Below are the code and all the weights of a small trained network. Each question names an input and a target symbol and asks about switching units off, where a switched-off unit gives its printed mean instead of its output.

import numpy as np


def w(rows, s, z=0):
    codes = np.array(rows[::2]) - 128.0
    scale = np.full(codes.shape[1], s)
    scale[-1] = z or s
    return codes * scale


def f(y):
    return np.maximum(y, 0)


def softmax(a):
    e = np.exp(a - a.max(-1, keepdims=True))
    return e / e.sum(-1, keepdims=True)


def log_softmax(a):
    a = a - a.max(-1, keepdims=True)
    return a - np.log(np.exp(a).sum(-1, keepdims=True))


def net(x, mask):
    ids = ['ΘΛΣΩαγεζη'.index(c) for c in x.split()]
    T = len(ids)
    res = E[ids] + P[:T]
    r = res
    for j in range(2):
        rows = slice(2 * j, 2 * j + 2)
        q, k, v = (r @ M[0][rows].T for M in (Q, K, V))
        z = softmax(np.where(np.tri(T) > 0, q @ k.T / 2**0.5, -1e9)) @ v
        o = O[0][rows]
        res = res + np.where(mask[j], z, o[:, -1]) @ o[:, :-1]
    y = f(res @ A[0][:, :-1].T + A[0][:, -1])
    res = res + np.where(mask[2:6], y, B[0][:, -1]) @ B[0][:, :-1]
    return log_softmax(res[-1] @ U[:, :-1].T + U[:, -1])


Q, K, V, O, A, B = {}, {}, {}, {}, {}, {}
E = w([
[129,198,86],'Θ',
[110,198,93],'Λ',
[91,194,122],'Σ',
[208,130,122],'Ω',
[53,119,102],'α',
[252,155,87],'γ',
[127,119,115],'ε',
[164,187,85],'ζ',
[189,34,98],'η',
],0.018)
P = w([
[108,158,51],'0',
[162,87,115],'1',
[251,180,183],'2',
[132,89,36],'3',
[173,63,120],'4',
[206,118,188],'5',
[116,114,50],'6',
[199,50,124],'7',
[195,46,188],'8',
[108,157,56],'9',
[170,95,120],'10',
[34,81,198],'11',
],0.015)
Q[0] = w([
[172,209,32],'H1',
[190,190,227],'H1',
[175,115,38],'H2',
[2,172,31],'H2',
],0.0097)
K[0] = w([
[164,77,230],'H1',
[124,185,77],'H1',
[172,2,229],'H2',
[140,77,194],'H2',
],0.0057)
V[0] = w([
[117,3,97],'H1',
[86,109,46],'H1',
[80,163,155],'H2',
[227,123,105],'H2',
],0.013)
O[0] = w([
[139,27,127,135],'H1',
[217,162,123,149],'H1',
[48,172,116,52],'H2',
[252,134,112,247],'H2',
],0.011)
A[0] = w([
[150,111,250,255],'N1',
[34,122,59,109],'N2',
[80,80,136,94],'N3',
[193,93,157,107],'N4',
],0.013,0.0093)
B[0] = w([
[46,233,56,188],'N1',
[104,3,110,135],'N2',
[76,128,49,129],'N3',
[54,125,187,253],'N4',
],0.011,0.022)
U = w([
[74,248,129,60],'Θ',
[47,219,134,94],'Λ',
[20,167,104,157],'Σ',
[180,147,238,100],'Ω',
[104,70,67,255],'α',
[252,113,126,144],'γ',
[202,88,73,184],'ε',
[206,128,58,142],'ζ',
[128,10,254,42],'η',
],0.0084,0.0059)

Each question gives the input, a string of symbols that net reads in full, and the target symbol t.
The units are the heads (2 rows each of Q, K, V and O) and the neurons (one row each of A and B). Each row of codes is followed by its name. A weight is (code - 128) times the scale printed after its matrix; where a second scale follows, it is the last column's (O, A, B and U).
mask holds one flag per unit, heads first, then neurons. A switched-off unit (its flag False) gives its mean, the last column of its rows in O or B, instead of its output. The means were averaged over made-up inputs and are rounded, as every weight is.
A unit's drop is (log p(t) with every unit on - log p(t) with that unit switched off) / (log p(t) with every unit on - log p(t) with every unit switched off).
The circuit of an input: a set's keep is (log p(t) with only the set's units on - log p(t) with every unit switched off) / (log p(t) with every unit on - log p(t) with every unit switched off). Starting from all 6 units, units are removed one at a time, each time the one whose removal leaves the highest keep (on an exact tie, the one counted first), for as long as the keep stays at least 0.8.
circuit, biggest first: the units of the circuit, biggest drop first
unit that matters most: the unit with the biggest drop
top k neurons: the k neurons with the biggest drops, biggest first
heads that matter: for each layer, one digit per head in row order, 1 if its drop is at least 0.15 and else 0, layers parted by /
drop of u: that unit's drop, to one decimal
input ζ α α α, target α: circuit, biggest first => [H2, N2, N4]
input Σ Ω Θ Λ ζ α, target Θ: circuit, biggest first => [H1, N1]
input α α η η α Σ α ε, target Σ: top 2 neurons => [N1, N4]
input γ α γ Θ Θ, target γ: unit that matters most => N1
input Ω Ω η ε ε γ η, target η: top 2 neurons => [N4, N1]
input γ ζ Ω ζ Σ Θ Θ Λ α, target Θ: circuit, biggest first => [N1, H1]
input Λ Θ α ε Θ α Λ, target α: top 2 neurons => [N2, N4]
input Λ α ε ζ η Θ γ, target η: circuit, biggest first => [N4, H1, H2]
input Λ Θ α Λ η Λ α, target η: circuit, biggest first => [H1, H2, N4]
input γ α Ω Θ ζ Θ Λ, target ζ: top 2 neurons => [N4, N1]
input Λ γ γ Θ, target γ: heads that matter => 01
input ε ε Ω α Λ γ Λ, target γ: top 2 neurons => [N1, N4]
input Θ γ Θ Σ, target γ: heads that matter => 01
input α η Σ γ, target η: heads that matter => 10
input γ Θ ζ, target Θ: circuit, biggest first => [H1]
input ζ Σ γ ζ γ Θ Σ Θ Λ, target Θ: circuit, biggest first => [N1, H1]
input Λ α α Σ, target α: drop of H2 => 0.9
input α γ Ω Σ ε γ α α Λ ζ, target ζ: drop of N3 => 0.0
input ε ε Σ Θ η Λ Ω, target η: drop of N1 => 0.0
input α γ Λ Θ α α Σ, target α: drop of H1 => 0.1
input α γ α Σ ε α α α Λ γ η, target η: circuit, biggest first => [N4]
